In the rows, zero is written as 128.
Each row is followed by its class.
[155 169 162 153 119 163 194 147 142 117 103  83 120 100 164 139 177 134
 169 155 114 124 182 133  86 109 138 202  83 129 174  37 183 129 182  69
 137] | sena
[154 110 138 117 126 136 116 121 115 120 134 109 113 146 137 135 112 116
 114 129 125 141 136 133 137 110 120 133 110 140 107 108 128 140 112 144
 120] | sena
[110  71 122 118 140 127 122 139 138 129 122 131 139 126 114 142 122 128
 130 131 158 120 142 145 128 125 122 125 121 107 116 131 119 152 112 137
 119] | kuvu
[150 108 154  97 155 121 164 116 122 152 145 124 149 179  94 100 158 143
 177 100 152 138 119 155 141  82 136 123 146 109 187  42 115  87 128 124
 120] | Benal
[109 107 125 121 141 130 134 121 133 125 128 130 137 137 129 139 118 133
 137 115 152 119 142 128 130 137 122 114 141 135 120 124 122 150 100 135
 126] | Tate
[160  90 189  88 177 180 140 113 102 142 151 162 144 115 110 101 182  79
 123 136 117 107 160  78 128 101 166 154 104 160 100 160 153 151  85 156
 117] | dizu
[148 126 123 124 111 153 116 125 146 130 146 121 138 151  91 127 134 155
 128 133 104 138 142 182 153 113 149 137 121 158 140  75 140 117 126 101
 133] | nif
[ 95  90 125 105 135 143 130 122 159 132 129 142 148 146 131 135 125 122
 115 119 144 127 141 146 120 128 129 103 144 123 118 113 108 150 124 116
 121] | Benal
[141 195 121 146  84 113 120 112 160 136 124 125 120 159 152 119 158 105
 116 102 116 111 107 205 123 112 146 133 140 114 140 106 138  76 168 129
 122] | sena
[ 77  46 158 134 111 133 115  80 124 151 130 151 135 129 196 153 159  63
 148 154 188 140  82 128 102  79 126 167  84  95  71  89 188 138  69 141
 146] | vagaz
[178 200  79 132 164  90 114 157 154 102 146 141 110 123  45 118  89  98
 110  31 139 140  56 252 170 115 142 167 146  81 173 128 159 149  84 189
 108] | kuvu
[150 115 141 137 105 151 111 112 119 126 126 114 122 142 116 135 125 135
 130 148 136 132 157 120 120 114 113 133  95 131 131 111 131 150 113 133
 142] | nif
[149  98 142 108  97 143 123 118 125 118 134 105 126 135 120 138 118 115
 112 128 133 133 139 117 123 114 109 128 125 123 119 107 140 133 121 131
 131] | Tate
[146 116 130 117 123 154 119 119 119 123 127 111 116 127 135 128 132 121
 121 139 134 145 139 123 142 118 127 108 114 128 121 116 129 135 119 122
 130] | vagaz
[140 126 116 138 145 137  51 149 167 112 149  65 129 159 111 122  82 158
 114 120 114 149 170 221 131  62 151 138 150 136 159  70  88  81 159 120
 110] | Benal
[148 125 146 120 122  98 131 131 157 155 129 149 136 147  81 140 179 105
 128 118 135  97 157 160  82 131  82 119 174 155 140 130 101 182 119 111
  50] | kuvu
[155 119 135  90 132 129 150 154 137 121 135 118 117 156 103 123 135 195
 139  78 115  99 153  91 159  89 119 111 184 190  97 127 166 135 136 123
 146] | Gesat
[192 110  85 128 119  99 123 111 123 142 148  86 122 127  94 129 171 152
 115 126  88 154 142 137 135  95  91  80 142 123 134 119  91 138 142 159
  76] | dizu
[112  93 122  92 105 158 177 123 126 131 140 163 127  79  84 140 122 155
 117 159 146 147 119 172 142  78 166  92 122  91 111 194 161 176  90 171
  78] | bofuv
[108  96  89 110 101 120 165 100 150 157 110 172 142 136  64 101 149 125
 113 130 135 176 108 161 165  82 115 103 119 114 147  41 128 118 137  90
 109] | Benal
[ 85 200  99 114 142 143  58 152 164 145 126 168 112 154 173 136 128  99
 116  99 163 125 148 163 132 136 150 115 164 174 122 128 125 190  66 127
 121] | Benal
[ 69  46 111 187 104  98 122 133 183 133 106 136 166 144  55 129 114 145
  93 189  94 116  88 136 102  63 119  75 103 129  98 116 124 144 143 132
  82] | dizu
[130  85 120 108 171 141  92 149 134 106 113 104 117  59 125  86  88 142
 134 109 111 155 114 125 177 140  93 159 131 120 137 124  90  95 127 127
 154] | palop
[148  82 136 132 111 138 123 110 130 116 130 117 117 126 119 140 126 128
 117 130 126 130 152 125 125 113 118 111 126 114 115 127 148 140 129 132
 123] | Gesat
[ 59 109 125  75 113 149 123 139 103 154 153 140 133 146 185 162 168 151
 142  72 167 104 143  83 130  84 153 102 155 128  94 126 139 205  77  89
 165] | kuvu
[191 120 144 111 119 134 157 108 157 137 143 141 154 177  73 154 215  96
 127 149 118  86 163 141  57 190 101 107 157 186 111 162 166 144 141 152
  45] | nif
[128  86 128 131 107 129 117 130 135 129 127 131 138 133 111 135 148 128
 137 123 132 124 130 141 127 118 111 120 134 130 116 111 124 150 121 140
 117] | dizu
[110  93 123 107 129 130 141 124 153 136 126 120 141 135 142 130 143 109
 124 143 130 120 120 148 115 110 118 116 127 126  99 118 137 144 113 160
 105] | sena
[185  91 167 101 162 121 159 103 126 145 145 131 132 161 183 146 145 113
 129 151 157 122 158  93 114 136 111 128 133 118 113 177 112 158 113 190
 100] | Tate
[142 105 110 138 113 131 125 135 129 124 127 114 130 123 111 137 126 141
 121 157 139 135 139 150 165 124 141 123 139 142 137  93 181 128 137  91
 113] | vagaz
[140 152 133 141 131 138  97 133 134 113 129 117 104 121 124 128 131 137
 128 112 109 122 140 141 131 147 144 140 133 150 122 126 158 146 126  98
 126] | nalap
[148 110 143 119 112 151 120 114 124 123 130  95 119 125 153 128 130 106
 129 138 115 132 137 125 133 118 130 141 104 121 107  97 146 117 120 140
 133] | sena
[158 110 148 136 107 154 114 118 126 130 125 117 118 132 113 129 123 114
 122 144 122 135 141 126 133 119 121 133 112 122 127 113 138 152 114 129
 132] | nif
[102  79 121 127 124 134 124 129 146 116 129 136 140 116 107 129 116 150
 132 128 136 132 156 143 126 116 118 106 145 123 133 123 137 146 121 113
  99] | Gesat
[152 108 148 115 101 153 117 111 130 118 134 103 114 139 129 140 118 115
 119 125 135 132 145 134 125 109 129 128 120 115 120 114 135 130 115 148
 140] | Tate
[ 84 103 112 114 141 140 131 136 119 126 117 130 149 130  95 127 146 112
 127 131 152 113 148 140 109 131 122 100 147 144 108 120 128 161 128 101
 108] | nalap
[153 100 142 103 125 147 111 138 131 121 125 117 116 142 124 137 132 112
 119 130 139 131 155 102 118 126 105 147 105 133 113 114 121 153 108 142
 140] | kuvu
[181 134 151 132  79 131 127  99 145 141 106  67 100 111 202 198 127  91
 155 133 189 163 179 214 134  74 149 108  76  19  79  58 187 148 111 109
  74] | bofuv
[146 116 137 103 125 140 121 115 125 123 135 108 122 126 140 130 133 122
 124 140 125 131 140 131 124 110 121 135  95 138 105 120 149 127 104 158
 116] | sena
[145 153 109 136 108 144 144 116 126 119 143 125 149 123 123 141 135 136
 134 156 137 131 135 177 148 125 145 148 104 141 143  92 160 126 128 107
 132] | vagaz
[125 105 128 141 125 142 129 121 126 132 118 132 135 125  98 143 128 116
 140 124 137 124 136 155 127 145 115 110 129 128 110 119 124 165 111 117
 113] | nif
[113 166 123 138 106 165  94 169 179  92  96 107 100 117 166 166 141 110
 156 131 140 107 133 222  67 188 111 166 121 161  55 155 128 126 154 168
 154] | nalap
[151 132 116 152 127 140 175 117 134 132 130 113  94 162 182 175 129 114
  58 151  96 153 135 108 129 119 159 105 140 115 124 114  97 194 146  92
 150] | bofuv
[132 132 152 100  82 144 145 128 178 123 114 159  76 146 133 158 163 115
 151  71 150 144 146 176 108 141 127 145 187 136 108 121 177 139 113 137
  82] | Tate
[135  43 161 171  92 136 133 124 168 129  93 150 132 133  91 125 116 102
  83 154  88 135 103 158 136  85 104 143  95 129  87  85  84 155 174 105
 151] | dizu
[141 100 119  97 132 120 147 131 168 151 103 139 124 107 157 126 173 120
 106 130 161 129 168 168 138  93  98 118 127 108 150  89 152 191 134  98
 135] | Gesat
[173 115 157 130 180 120  97 134 145 124 137 157 143 150 138 135 145  96
 105  84 116 127 130 176 143 168 163 131 117 141  97 145 135 106 146 100
  87] | dizu
[155 144 123 139 124 133 112 121 137 125 157 121 141 122 118 141 123 151
 128 122 109 137 132 179 138 123 147 152 114 143 147  89 148 124 138  91
 126] | Benal
[124 130 116 142 125 133 133  93 138 113 141 132 146 136 102 149 127 119
 108 118 139 101 159 180 122 141 153 137 128 140 129 121 153 119 128 113
 127] | Tate
[189 133 118 119 121 159 100 105 181 104 130 115 111 128  71 129 141 147
  65 158  55 133 126 167 129 135 135  73  54 150 141 142 107 154 133 139
 123] | palop
[103  85 128 126  97 135 128 110 141 120 131 127 137 126 114 141 119 147
 131 111 136 129 126 161 121 124 115 114 135 116 126 111 114 135 126 117
 132] | Tate
[123 110 111  62 151 160 167 149 126 120 141 139 175 127 101 109 145  73
  79 149 138 155 133  54 105  74 109 113 125 144 105 136 168 183 112 123
  60] | vagaz
[105 123 124 125 128 143 123 124 143 124 111 138 118 133 137 127 117 119
 116 132 156 122 138 141 146 121 129 115 134 135 119 126 129 151 105 124
 141] | vagaz
[154 105 137 102 123 149 120 125 126 103 127 120 121 130 111 135 117 118
 105 145 136 132 140 112 130 132 117 128 105 128 128 143 139 131 118 145
 124] | palop
[169 103 147 116 119 144 113 115 123 120 131 111 105 140 130 135 134 137
 116 138 134 140 139 120 121 118 127 124 112 131 131 123 140 136 111 147
 137] | bofuv
[109 125  99 129 132 154 141 142 133 123 128 146 168 125 115 138 123 137
 150 174 126 123 144 143 163 152 178 110 142 150  88 161 143  77 155 126
  71] | palop
[135  65 133  87 139 164 138 160 151 117 107 141 116 128  67  87 136 164
 112 118 117 163 121 132 156  94 126 130 137 162 151  77 133 124 148 106
 151] | bofuv
[139 108 125 119 105 150 109 112 112 123 132 108 112 118 127 127 133 115
 122 137 142 147 141 138 141 110 122 121 129 121 133 106 139 128 115 119
 127] | vagaz
[152 195 114 157 173  43 121 123 197 136  89 122 105 137 178 115 141 217
 133 101 151 119 153 109 111 154  80  80 112 111 208 134 122 163 123 103
  99] | bofuv
[ 97 127 134 158 153 107 180 165 113 128  83 116 104  58  79 152 146  51
  83 185 162  95  69 167  73  92 127 151 110 118 119 144 233 122 131 111
 120] | vagaz
[181  97 185  93 198  91 160 127  86 139 139 103 101 159  86 135 159 120
 135 110 122 119  96  91  80 130  63 139 152 210 101 103  98  93  89 132
 122] | bofuv
[131  86 133 106 132 132 129 123 143 133 116 130 140 117 116 121 123 137
 135 136 140 138 133 126 141 131 103 109 125 138 108 101 121 144 102 118
 113] | bofuv
[137 107 121 132 119 129 135 110 143 134 129 123 144 131 126 130 134 150
 121 156 128 122 148 141 168 120 137 124 119 152 127  77 161 132 129  76
 133] | vagaz
[126  83 139 128 112 133 140 120 122 128 125 122 132 129 116 148 138 126
 132 124 138 113 151 133 133 111 124 114 131 119 100 118 124 150 117 132
 124] | dizu
[160  88 150 122  98 136 162  91  84 132 110 137  87 155  62 146 155  97
 108 125 146 121 172 130 119 100  88 105 137 147  94 129  69 148 120 164
 133] | dizu
[120 164 173 113 136 121 186 153 166 119 124  98  67 184 215 156 124 136
  75 176 123 122 127 110  65 119 142 119 141  76 171 177  84 161 132 151
 152] | nalap
[ 77  86 118 128 156 157  99 162 146 113  96 127 137 122  82 107  87 131
 144 109 149 127 156 134 149 118 128 117 163 163 109 103 118 129 119 121
 118] | Tate
[127  69 104 112 145 154 176 112  92 140 140 107 182  66  95 130 177 116
 222 154 167 140 112 198 130 117 105 135 110 111 104  85 135 110 117 162
 102] | vagaz
[126 119 110 141 134 141 126 126 145 100 121 123 109 119  76 150 118 171
 118 127 108 128 151 170 152 137 148 132 116 171 134 101 148 119 135  85
 130] | palop
[116 130  91 117 122 104 147 145 111 136 124 121 131 122 129 157 148 106
 152  83 138 124  86 175 150 170 120 108 190 133  53 117 155 121 146  96
 107] | nalap
[142  62 117 126 154 149 115 137 151 102  90 127 128 131  61 115 128 127
 116 103 118 123 131 127 148 137 116  94 130 151  95 134 129 118 175 129
 118] | palop
[107 162 132 118 140 132 153  93 117 149 159 161 185  78 146 148 176  99
 148 118 151  95 131 218 105 128 154 102  92  91 133 142 140 160  95  92
 101] | Gesat
[ 98  86 123 119 138 145 129 137 131 129 121 133 139 121 118 124 132 136
 139 136 146 127 133 125 142 123 125 106 149 149 118 118 138 150 115 108
 115] | vagaz
[ 52 103 118  97 174 120  63 121 113 133 144  54 116 110 137 126 130 158
 102 112 136  79 176 136 105 124 135 100 175 161 152  99 106  52 103  69
 184] | Benal
[120  72 131 109 149 133 132 143 129 142 130 129 150 120 123 138 136 119
 131 147 142 115 137 135 135 135 132 127 126 120 106 129 119 136 117 125
 120] | kuvu
[156 112 129 105 115 147 124 108 132 104 126 111 114 128  99 139 118 126
 110 121 125 131 143 135 143 127 121 112 107 121 117 126 130 123 121 133
 125] | palop
[118  96 118 111 125 139 160 130 147 135 111 121 131  92 121 156 126 106
 122 158 167 114 178 162 125 116 119 119 116  72 115 143 118 195 100 151
 105] | kuvu
